Here is a tiny trained network, its code and every weight. The questions are about switching its units off for an input and a class, where a switched-off unit gives its printed mean instead of its output.

import numpy as np


def w(rows, s, z=0):
    codes = np.array(rows[::2]) - 128.0
    scale = np.full(codes.shape[1], s)
    scale[-1] = z or s
    return codes * scale


def f(y):
    return y / 2 * (1 + np.tanh(0.7978845608 * (y + 0.044715 * y**3)))


def log_softmax(a):
    a = a - a.max(-1, keepdims=True)
    return a - np.log(np.exp(a).sum(-1, keepdims=True))


def net(x, mask):
    res = np.array(x, float).reshape(1, 6) / 4 @ E
    y = f(res @ A[0][:, :-1].T + A[0][:, -1])
    res = res + np.where(mask, y, B[0][:, -1]) @ B[0][:, :-1]
    return log_softmax(res[-1] @ U[:, :-1].T + U[:, -1])


A, B = {}, {}
E = w([
[58,117,198,75],'x0',
[61,254,28,90],'x1',
[214,126,127,41],'x2',
[181,212,189,118],'x3',
[247,142,166,170],'x4',
[127,114,78,122],'x5',
],0.0099)
A[0] = w([
[144,175,177,178,254],'N0',
[82,87,135,65,127],'N1',
[98,146,204,248,241],'N2',
[196,110,110,116,178],'N3',
[128,115,115,209,215],'N4',
[134,202,94,44,164],'N5',
[103,72,54,87,169],'N6',
[93,92,153,176,194],'N7',
[152,97,189,68,156],'N8',
[136,177,166,174,124],'N9',
[119,139,136,42,245],'N10',
[196,121,111,44,162],'N11',
[129,114,241,90,183],'N12',
[107,121,80,118,199],'N13',
[63,120,137,135,159],'N14',
[141,82,136,178,156],'N15',
[148,93,70,200,205],'N16',
[152,111,185,102,197],'N17',
[162,173,36,62,162],'N18',
[116,127,96,64,203],'N19',
[68,60,94,87,205],'N20',
],0.015,0.0043)
B[0] = w([
[216,27,140,180,210],'N0',
[64,147,137,57,188],'N1',
[131,29,100,198,247],'N2',
[204,155,106,54,190],'N3',
[129,87,53,148,195],'N4',
[151,178,192,167,230],'N5',
[113,225,93,58,197],'N6',
[32,54,116,141,197],'N7',
[115,78,164,75,208],'N8',
[164,79,142,127,174],'N9',
[111,189,240,107,199],'N10',
[136,173,143,107,201],'N11',
[182,29,192,55,245],'N12',
[54,240,100,153,179],'N13',
[98,92,110,114,189],'N14',
[109,86,68,139,191],'N15',
[149,158,32,123,202],'N16',
[145,32,162,90,203],'N17',
[142,254,166,204,231],'N18',
[92,230,190,127,185],'N19',
[16,187,92,88,217],'N20',
],0.0086,0.014)
U = w([
[84,193,63,129,6],'0',
[106,73,237,63,61],'1',
[195,150,83,84,79],'2',
[162,58,156,201,186],'3',
[109,199,248,220,92],'4',
[2,155,170,87,198],'5',
[7,34,53,199,196],'6',
],0.0087,0.0021)

Each question gives the input, the list of numbers given to net, and the class t.
The units are the neurons (one row each of A and B). Each row of codes is followed by its name. A weight is (code - 128) times the scale printed after its matrix; where a second scale follows, it is the last column's (A, B and U).
mask holds one flag per neuron, in row order. A switched-off neuron (its flag False) gives its mean, the last column of its row in B, instead of its output. The means were averaged over made-up inputs and are rounded, as every weight is.
A unit's drop is (log p(t) with every unit on - log p(t) with that unit switched off) / (log p(t) with every unit on - log p(t) with every unit switched off).
The circuit of an input: a set's keep is (log p(t) with only the set's units on - log p(t) with every unit switched off) / (log p(t) with every unit on - log p(t) with every unit switched off). Starting from the 12 units with the biggest drops (on a tie, the unit counted first), units are removed one at a time, each time the one whose removal leaves the highest keep (on an exact tie, the one counted first), for as long as the keep stays at least 0.8.
units of the circuit, in order: the units of the circuit, biggest drop first
k most important neurons: the k neurons with the biggest drops, biggest first
drop when u is switched off: that unit's drop, to one decimal
input [8,-5,-5,-5,-7,-6], class 6: units of the circuit, in order -> [N7]
input [1,4,2,0,-6,-4], class 4: units of the circuit, in order -> [N5 N18]
input [-5,-3,0,2,-2,5], class 2: 3 most important neurons -> [N2 N20 N7]
input [1,-1,4,-2,-1,1], class 5: units of the circuit, in order -> [N0 N12]
input [4,6,-5,-4,7,4], class 0: 2 most important neurons -> [N7 N17]
input [8,-6,-1,-1,-4,7], class 5: 3 most important neurons -> [N20 N0 N1]
input [6,8,0,4,-4,7], class 4: 2 most important neurons -> [N5 N18]
input [-7,7,-5,5,-2,8], class 4: 2 most important neurons -> [N18 N5]
input [3,4,1,-5,7,5], class 0: 3 most important neurons -> [N12 N0 N10]
input [7,-7,-8,5,6,7], class 3: drop when N12 is switched off -> 0.3
input [-2,2,7,0,-8,1], class 4: drop when N18 is switched off -> 0.6
input [-6,-3,-4,3,2,8], class 6: drop when N12 is switched off -> 0.2
